Below are the code and all the weights of a small trained network. Each question names an input and a class and asks about switching units off, where a switched-off unit gives its printed mean instead of its output.

import numpy as np


def w(rows, s, z=0):
    codes = np.array(rows[::2]) - 128.0
    scale = np.full(codes.shape[1], s)
    scale[-1] = z or s
    return codes * scale


def norm(h):
    return h / np.sqrt((h * h).mean(-1, keepdims=True) + 1e-5)


def f(y):
    return y / 2 * (1 + np.tanh(0.7978845608 * (y + 0.044715 * y**3)))


def log_softmax(a):
    a = a - a.max(-1, keepdims=True)
    return a - np.log(np.exp(a).sum(-1, keepdims=True))


def net(x, mask):
    res = np.array(x, float).reshape(1, 2) / 4 @ E
    u = 0
    for l in range(2):
        y = f(norm(res) @ A[l][:, :-1].T + A[l][:, -1])
        res = res + np.where(mask[u : u + 14], y, B[l][:, -1]) @ B[l][:, :-1]
        u += 14
    return log_softmax(norm(res)[-1] @ U[:, :-1].T + U[:, -1])


A, B = {}, {}
E = w([
[148,255,34,77,50],'x0',
[1,38,58,209,168],'x1',
],0.0058)
A[0] = w([
[147,184,100,86,180,7],'0.n1',
[66,166,134,166,73,52],'0.n2',
[93,139,100,98,119,51],'0.n3',
[116,129,112,182,38,62],'0.n4',
[190,60,132,88,64,73],'0.n5',
[189,137,124,188,38,48],'0.n6',
[106,131,64,165,196,230],'0.n7',
[154,189,121,107,103,114],'0.n8',
[121,194,116,62,114,224],'0.n9',
[116,142,136,103,48,2],'0.n10',
[134,75,166,76,156,6],'0.n11',
[55,174,144,119,79,8],'0.n12',
[71,103,92,101,90,204],'0.n13',
[93,9,120,132,148,55],'0.n14',
],0.012,0.0012)
B[0] = w([
[146,155,71,136,176,160],'0.n1',
[58,119,152,67,5,156],'0.n2',
[180,173,142,61,29,146],'0.n3',
[150,181,188,40,41,150],'0.n4',
[143,119,105,205,123,162],'0.n5',
[114,74,6,180,178,158],'0.n6',
[159,178,48,37,72,209],'0.n7',
[85,2,105,182,221,207],'0.n8',
[14,195,111,147,195,221],'0.n9',
[79,53,108,26,174,155],'0.n10',
[124,136,175,177,114,170],'0.n11',
[98,141,181,47,103,148],'0.n12',
[76,252,125,13,88,183],'0.n13',
[81,143,132,125,206,254],'0.n14',
],0.0058,0.007)
A[1] = w([
[254,151,127,108,104,164],'1.n1',
[118,131,85,84,135,124],'1.n2',
[187,64,69,51,121,85],'1.n3',
[192,119,112,148,136,161],'1.n4',
[40,144,95,37,175,105],'1.n5',
[115,145,241,78,185,74],'1.n6',
[42,62,161,110,140,94],'1.n7',
[82,45,76,61,122,58],'1.n8',
[83,162,73,17,199,143],'1.n9',
[188,84,146,105,138,184],'1.n10',
[196,95,120,149,100,144],'1.n11',
[115,96,187,109,89,2],'1.n12',
[133,145,92,77,179,140],'1.n13',
[174,80,186,179,195,159],'1.n14',
],0.011,0.0033)
B[1] = w([
[107,112,60,215,118,131],'1.n1',
[102,120,183,149,198,161],'1.n2',
[91,74,132,136,166,125],'1.n3',
[101,114,65,142,114,134],'1.n4',
[153,68,100,188,163,238],'1.n5',
[83,81,112,63,183,148],'1.n6',
[93,202,117,236,172,160],'1.n7',
[182,100,84,170,199,161],'1.n8',
[111,55,110,219,151,247],'1.n9',
[184,62,64,132,39,135],'1.n10',
[149,79,38,173,176,129],'1.n11',
[136,165,85,177,86,121],'1.n12',
[131,124,140,254,111,171],'1.n13',
[166,137,148,16,44,200],'1.n14',
],0.0069,0.013)
U = w([
[175,179,151,129,90,2],'0',
[218,102,161,50,62,253],'1',
[182,254,189,147,109,2],'2',
[63,100,84,193,165,254],'3',
[41,159,86,88,60,46],'4',
[161,181,188,147,66,2],'5',
[113,114,219,58,141,150],'6',
],0.012,0.0033)

Each question gives the input, the list of numbers given to net, and the class t.
The units are the neurons (one row each of A and B). Each row of codes is followed by its name. A weight is (code - 128) times the scale printed after its matrix; where a second scale follows, it is the last column's (A, B and U).
mask holds one flag per neuron, layer by layer. A switched-off neuron (its flag False) gives its mean, the last column of its row in B, instead of its output. The means were averaged over made-up inputs and are rounded, as every weight is.
A unit's drop is (log p(t) with every unit on - log p(t) with that unit switched off) / (log p(t) with every unit on - log p(t) with every unit switched off).
The circuit of an input: a set's keep is (log p(t) with only the set's units on - log p(t) with every unit switched off) / (log p(t) with every unit on - log p(t) with every unit switched off). Starting from the 12 units with the biggest drops (on a tie, the unit counted first), units are removed one at a time, each time the one whose removal leaves the highest keep (on an exact tie, the one counted first), for as long as the keep stays at least 0.8.
units of the circuit, in order: the units of the circuit, biggest drop first
most important unit: the unit with the biggest drop
top k neurons: the k neurons with the biggest drops, biggest first
top k neurons in layer l: the k neurons of layer l with the biggest drops, biggest first
drop of u: that unit's drop, to one decimal
input [-4,-2], class 1: units of the circuit, in order	[0.n9 1.n14 0.n13]
input [-3,-8], class 1: most important unit	1.n14
input [4,3], class 4: units of the circuit, in order	[0.n4 0.n2 0.n13]
input [2,5], class 4: units of the circuit, in order	[0.n8 0.n13 0.n7]
input [-1,-8], class 1: top 2 neurons	[0.n13 0.n7]
input [-8,-5], class 1: top 2 neurons	[0.n9 1.n14]
input [-8,0], class 6: top 3 neurons in layer 1	[1.n14 1.n9 1.n5]
input [-4,1], class 6: top 2 neurons in layer 0	[0.n9 0.n13]
input [-3,-1], class 6: top 2 neurons in layer 0	[0.n14 0.n7]
input [-7,0], class 6: top 2 neurons in layer 0	[0.n14 0.n9]
input [5,4], class 4: drop of 0.n3	0.1
input [-8,-6], class 1: drop of 0.n9	0.1
input [-7,-1], class 6: drop of 1.n6	0.1
input [3,3], class 4: top neuron	[1.n14]
input [-4,-7], class 1: drop of 1.n14	0.2
input [2,4], class 4: top 2 neurons	[0.n8 0.n13]
input [-1,-2], class 1: top 2 neurons in layer 1	[1.n14 1.n9]
